In the rows, 128 means zero.
Each name stands for a flat space through zero: a line, a plane or more. A row that begins with a name and a colon came from that space; any other row is followed by the name of the space it lies nearest, among the names in its block.
mifat_ginib: [ 95 151 101 121 135  86 156 116  97 164 124 108 111 117 163  90 123 124
 107  58 156  79 134 154 127  85 126 161 183 195 148]
suro_zom: [132 138 108 161  91  77 124 176 122 116 168 156  95 142 109 146 114  89
 130 121 112 194 110 141 139 110 124  82 121 117 122]
zak_ras: [156 122 128 107 136 138 142 103  91 119  96 120 161 154 152 119 146 131
  96 118 140 138 124 128 131 121 150 116 151 111 159]
kemu_sebi: [ 89 157  95 132 128 111 118 151  92 109 163 146 121 129 152  70 148 116
 106 159 167 130 131 102  65 139  96 150 143 104 123]
suro_zom: [ 76 176 155 101 122  85 205 118 131  92 159  91 189 106 201  95 160 208
 116 127 133 117 154 121 128  90 125 133 118 183 141]
gak_nef: [142 133  93 105  89 111 115 108 105  87 120  77 177  86  93 112 127 137
 126 122  51 123 154 146  84  82 122 175 111 110 103]
gak_nef: [132 132 102 109  99 116 123 123 105 111 127  98 156 103 115 119 144 120
 130 126  84 114 143 144 108 115 126 141 107 112 124]
mav_zopod: [141  71 115 125  99  81 110 116 143  61 148 154 136 146 158 191 185 125
 145 170 202 102 177 146 117 127 167 101 170 124 151]
mifat_ginib: [106 149 111  76  54  86 103 114 180  83 113 143 106 115 172 120   4  88
 114  93 148 210 165 183 121 140 139 159 149 145  90]
[100 147 174 164 128 125 141 144 156  89 138  53 129  86 149  85 163 116
 129 145 127 126 134 116 182 169 112 134 139 103 108]  mav_zopod
[103 194 157 125  71  59 182 109 163 142 129 153 157 112 132 139 160  87
  96  83 123 149 167 103 122 116 112 106 102 132 100]  mifat_ginib
[129  73 144 114 141 125 137 124  95 109 115 117 174 169 113 120  57 107
 123 137 156 153 125 121 122 164 182  94 108 127 178]  zak_ras
[144  78 116 138 132 110 111  92 114  99 138 155 114 146 142 176 158 114
 142 158 152  99 180 153 149 104 140 116 138 135 137]  mav_zopod
[117 137 155 141 139 124 121 166 157 128 151 142  93 108 112 160  89 124
 153 150 125 116 104 136 105 154 130 106  93 145 118]  zak_ras
kemu_sebi: [158 100 167 119 115 137 129 106 146 137 102 102 144 135 115 164 125 124
 137 100  94 134 132 158 169 115 165  91 117 145 147]
[166 159 123 172 157 134 107 148 163 178 172 172 157 114 106 186 129 115
 143 153  48  82  82 128  95 145 120  69  82  81 129]  mifat_ginib
[160 113 186 133 168 141 153 178 110 134 109 156 117 144 117 164  67 123
 135 150 122 113  99 149 102 161 174  77  93 142 145]  zak_ras
[104 174 124 122  75  76 146 106 161 126 116 139 129  98 153 142  91  91
 106  80 145 161 156 148 132 108 124 117 120 149 109]  mifat_ginib
[163  93  80  91  98 127 125 142 152 124 161 156 139 153 143 153 124 132
 128 138 134 128 174 137  93 172 137 134  86 136 122]  mav_zopod
[131 107 153 126 159 185 180 116 102 111 138 130 165 118 148 107 128 157
 130 147  97 101 211 155 162 134 121 119 128 132 123]  suro_zom

Rows lie near named flat spaces through zero. A row that begins with a name and a colon came from that space; any other row is followed by the name of its block's space that it lies nearest.
borun_volu: [129 160 110 141 128 103 133 168 137 127 112 100 133 131 145 149 133 125
 143 122 171 118 145 125  74  99  86  85  86 101 127]
borun_volu: [138 101 148 113  83 122  92 115 117 109  92  94  68 155 160 147 158 150
 137 140  69 146  95 157 170 115 149 124 136 143 128]
vifa_figeg: [ 98 148 133 121 109 125 128 115 118 128 132 122 177 142 149 128 142 148
 103 136 123 121 122 128  86 122 126 165 158 125 117]
boka_puped: [100 148 133 103 121 121 152 115 142 136  99 132 141 110 107 146 103 115
 123 117 113  99  95 140 111 178 113 125 116  89 151]
dola_fika: [ 78 126 132 142 109 130 175 126  90 175 147  77 147 129 116 114 151 144
 119 100 155  87  72 158 104  85 107 159 189  78 181]
nagig_tere: [ 62 149 125 128 116 143  62 151 131 177 161 121 126  88 131  66 145 111
 124 109 155 111  90 152 132 104 155 116 111 156 128]
[157 133 110 119 177  56 103 130  83 122 110 177  97 130 136 138  87 134
  81  86  53 143 116 110 118 139 132 122 114  99 156]  nagig_tere
resop_pep: [ 82 102 132 133 152 165 130 151  73 173 168 136 109 131 128 113 150 147
 132 169 140 197 111 100 186 189 172 196 202 158 105]
vifa_figeg: [129 145 164 100 134  96 121  75 125 156 122 156 127 125 119 118 181 113
 106 118 131 136 155 138 133 122  89  96 120 150 128]
nagig_tere: [142 161 135 153 120 182 155 142 143 154 143  30 135 152 129 131 176 129
 165 167 175 111 139 145 176 136 147 150 113 153 135]
boka_puped: [116 148 120 106  86 140 163  97 189 148  57 163 140 168  46 144 146 110
 155 143  73 137 147 133 168 130 112  49 153 160 103]
[130 126  91 170 111 140 126 122 126 114 136 128 108 167 123 118 175 113
 151 153 111 146 131 118 190  89 103 137 143 159  69]  boka_puped
vepit_foguf: [ 63 148 147 118 141 138 165 140 146  97 126 144 136  94 115 137 116 166
 137 114 103 100 123 109 102 124 117 144 137  82 147]
[115 117 121 137 167 117 140 118 112 135 157 167 160 106  81 104 123 102
 116 120 167 111 128  84 114 130 139 136 130 105 128]  borun_volu
[134 139 135 173 128 190 202 128 119 108 118 110 122 162 138 112 144  89
 122 119 147 122  97 146 104  99  59 131 153 124 135]  dola_fika
[107  85 109 149 131 208 154 160 177  74 102 147  71 162 127 176  89 139
 128 110 109 129 159 121 125 120 144 116 166 154 111]  dola_fika
[119 123 136  99 126 104  85  82 121 130 130 106 135 119 154 150 112 135
 119 155  80 147 133 175 200 157 148 167 128 149 128]  borun_volu
resop_pep: [ 97 115 129 138 114  94 114 127 181 101 145 123 136 171 160 115 107 155
 175 107 124  97  90 107 137 151 110 146 130 134  96]
[135 116 145 142 150 117  72 152  52 115 192 119 101  92 197  84  86 147
 108  74 158 137 122 120  80 103 112 184 104 131 155]  boka_puped
[123 113 121 145 120 118 107 138  94 155 112 134 141 118 139 140 139 155
 125 132 137 118 115 118 108 131 137 148 137 109 134]  dola_fika
vepit_foguf: [174 109 113 124 144 141 102 120 137 129 136 131 123 134 155 137 134 110
  95 159 126 146 135 133 147 138 155 134 122 128 115]
[195 133 139  99 133 118 137 166 133 131 129 155 106 124 123 110 119 105
 190 140 115 201 134  84 136 148 103 115  69 178 121]  vifa_figeg
[ 94 111 133 104 155 115 116  96 121 151 141 157 132  86  96 122  77 143
 123 113 115 140 108 144 120 147 120  74  85 118 187]  boka_puped
[111 123 140 127 130 110 132 113 127 115 146 116 134 105 112 126 117 104
 131  96 131 131 141 139 101 143 144 147 128 109 160]  boka_puped
[128 171 110 136 141 148  74 131  99 125 158 175 111  41  88 131 139 108
 138 141 168 159 138 189  91 136 129  99 105 142 131]  resop_pep
dab_gep: [141 136 123 146 150 135  90 158 129 131  97 131 113 132 104 148 118 158
 129  94 139  99 132 136 130 167 122 124 142  99 145]
[126 120 160 123 126 140 138 124 145 106 116 146 118 145 109 140 143 126
 114 149 158 133 140 115 128 121 132 119 128 138 106]  nagig_tere
[130 133 132  93 139 165 153  99 146  94  76 108  95 146 134 111 137 133
 140 146  81 112 130 102 122 117  92 173  83 150 106]  borun_volu
[168 164 152 132 120 112 197  84  93 164 147 133 152 119 113 137 184 104
 124 101 106 103 136 110 151 122 140 121 165 152  49]  vifa_figeg
[125 129 112 181 150 103 169 108  86  79 137 173 145 175 200  88 119  92
 116 138 143 152 103 120 123 146 122 165 125 117  72]  vepit_foguf
[105 146 133 143 136 119 123 167 119 108 104 104 147 116 164  71 114 124
 112 179 101  77 106 113 118  90 145 139 101 163 131]  vifa_figeg
[149 184 134 140 125 144  86 153 144 130 129 164 144 133  61 139 152 189
 158 171 145  95 147 148 167 119 134 130 125 104 129]  resop_pep
[104  78 134 106 112  97 111 137 128 112 150 134 129 134 134 154 110 150
 112 150 112 123 164 137 109 140 187 159 136 111 133]  dola_fika
dola_fika: [119  89 108 165 158 171 141 156 115 101  87 133 101 133 136 169 121 145
 149 121 120 158 148 107 128 121 137 122 139 151 119]
[ 83 101 152 103 170  94 103 121 101 124 160 142  96  73 176 121  81 139
 113  77 153 129 107 150  78 147 150 142  78 111 208]  boka_puped
[113 115 152 100 118 105 106 119 110 111 115 199 123 135 116 125 140  91
 100 106 107 112 110  87 116 115 125 126 119 115 140]  nagig_tere
[119 117 100  91 123 140 121  71 159 146 122 136 127 145  92 111 136 126
 172 145  83 168 172 153 166  86 101  70 147 192 126]  boka_puped
[ 69 120  78 129 140 148 108 129 178 142 125 124  79 146 179  90 140 127
  96 118 196 133 121 103 125 136 154 104 108 104 163]  vifa_figeg
[135 122 151 131  84 141  79 140 124 126  96 112  59 155 111 117 169 148
 124 147 151 164 102  85  99 105 118 124 122 121 106]  borun_volu
[107  95 110 137 200 128 114 114  69 153 163 166 138  79  72  77 108 110
 103 127 205 128 140  69 106 157 146 186 147 145 122]  borun_volu
dab_gep: [ 95 116 133 126 130 127 142 130 117 123 116 117 122 144 119 100 121 130
 106 109 117 130 112 128 121 112 117 120 132 133 153]
[144 101 131 145 107 108 163 117 147  99 117 103 151 184 151 113 105 149
 112  87 139 105 102 116 143 133 162 140 164 124 112]  resop_pep
[199 147 130 144 141 140 217 102 108 116 119  91 112 154 104 182 139 147
 110 147 155 164 143 106 164 180 123 157 119 113 137]  nagig_tere
[172 126  60 112 129 118 116 146 131  99 150 136 107 138 156 158  89 113
  92 130 143 163  87 164 128 150 158 114 162 158  70]  vepit_foguf

Each name stands for a flat space through zero: a line, a plane or more. A row that begins with a name and a colon came from that space; any other row is followed by the name of the space it lies nearest, among the names in its block.
gif_peduk: [167 119 136 117 138 146 159 116 119 140 130 110 104 128 143 135 106 121
 113 140 117 120 103 190  67 107 126 118  63 129 141]
bipur_pive: [ 50 136 114 183 169 169 164  88 192 163  96 189  98 101 139  98 110 122
  96 167 115  79 140  49 127 122 112 109 120  80 152]
[100  91 127 149 141 134 136 115 162 103  79 192 123 103 117 130  93 142
 117 181 139 108 121 103  86 115 158  84 152  87 116]  bipur_pive
big_tesal: [ 84  77 136 110 110 108 132 125 127 190 115  76 117 145 154 120 119  70
 139 108 115 134  75 144 173  93  98 121 152 123 109]
[107  66 119  86 125  91 164 106 143 148 118 105 105 149 126 130 126  81
 155 148 132 145  52 149 187 123 147 125 175 147  72]  big_tesal
gif_peduk: [153 113 139 113 117 127 151 128  98 116 149 157 135 102 129 135  97 131
 165 140 118 149 113 112  99 162  98 129 141 117  98]
bipur_pive: [133 138 121 128 112 127 117 107 103 143 147 113 130 141 142 105 137 112
 134  90 129 113 135 134 145 144 108 150 122 157 143]
pupe_rafe: [121 171 136 151 135 118 105 126 119 112 154 119 160 129 158 161 144  96
 158 156 125 106 124 131  93  96 136 145 134  62 134]
[144  88 100 159 160 132  90 155 114  78 171 180 149  90  75 126 132 118
 142 183 114 152 125 108 174 141 102 171 155 107 167]  gif_peduk
lev_tasen: [127 118  99 111 157 113 184  53 131  95  83 102 123 165 136 177  78 122
  85 103  53 134 185 155 187  99 184  88  66 207 178]
nafud_dumos: [112 101 115 203 122 123 173 140 178 102  94  97  65 115  94 157  91 144
 115 170 142 144 136 188 101 137 156 128 103 100  96]
[136  88 147 104  93 119 110 129 120  71 104 147 158  66 133 166 108 150
 131 181 124 150 105 165 121 115 143  86 157 124  89]  bipur_pive
[165 158 143 128 109 109 162  64 134 153 153  76  94 165 171 169 109 106
 104 141 179  86 102 152  44 142 154 141  80  96 128]  gif_peduk
[125 103  94 141 147 111 103 117 145 124 119 129 124 110 133 143 100 149
 126 105 111 128 126 128 146 130 128 109 119 150 145]  lev_tasen
pabo_bik: [148 152 132  99  97  99 125  64  86 156 179  86 147 183 112 131 161 110
 131 127 101 112 176 160 167 127 111 135 147 164 135]
nafud_dumos: [163 175 107 115 118 154  78 179  76 131 160 131 138 162 106  75 155 158
 153 158 140 144 121  67 179 164  57 116 187 119 121]
[137 130 121 151 143 129 122 118 145 112 147 139 123 126 113 138 129 149
 112 110 127 128 155 137 115 143 124 122  98 128 147]  big_tesal
[149 141 127 120 118 117 140 121 128 116 141 154 151 126 115 151 110 118
 147 133 136 114 132 100 114 134 110 140 144 119 112]  gif_peduk
big_tesal: [110  92 123 104 111 119 159 121 134 156 119 106 129 145 121 117 116  93
 150 130 139 130 102 135 160  96 112 142 160 148 113]
[124 150 108  98 165 115 141 107 145 193 139 178 113 163 166 113  81 137
 120  97 156 163 123 109 101 113 132 132 141 132 129]  gif_peduk
[147 153 109 168  92 133  94 131 134  91 112 136 111 119 130 150 160 140
 145 155 134 152 138 141 118 117 120 112 118 115 119]  gif_peduk
[133  97 123 157 143 147 150 170 168 120 115 136 134 107 110 122 134 150
 108 142 186 146  95  92 121 120 107 128 138 156 104]  pabo_bik
pupe_rafe: [154  72  95 144  84 147 112 133 126 131 112 149 120 129 110 114 157 162
 127  83 140 100  97 108 125  97 133 132 175 169 107]
[158  84 116 138 166 174 175 109 132 153  93 112 141 121 135 109 151 141
  67 162 169 118 104 124 145 149 210 139  81  92  99]  pabo_bik
[130 133 157 103 116 119 185 109 141 157 163  93 156 141 203 165 107 130
 109 109 156 110 106 150  17 143 115 128 119 123  83]  gif_peduk
[106 131 127 148 155 124 129 146 117 106 124  89 123 138 154 140 147 125
 156 165 133 122 141 103 117 138 143 124 142 113 134]  pupe_rafe
[140 188 142 141 148 147 124 135 135 102 139 162 170 102 124 159 119 178
  90 139 140 112 151  95  85 151 153 147  76 129 171]  big_tesal
[142 109  96 132 114 164  93 118 118 169 116  98  90 126 155 101 165 120
 140 119  98  39 166 180 155 137 126  71 130 105 145]  big_tesal
[125 151 102  88 130 132  68 102  79 112 187 137 163 152 183 123 161 111
 115 121 112 122 143  59 107  80 114 100 124 154 117]  nafud_dumos
[124 171 128 136 152 163 113 131 121 114 121 135 138 113 129 127 117 154
 126 120 137 111 170 120 102 156 138 114 103 130 136]  big_tesal
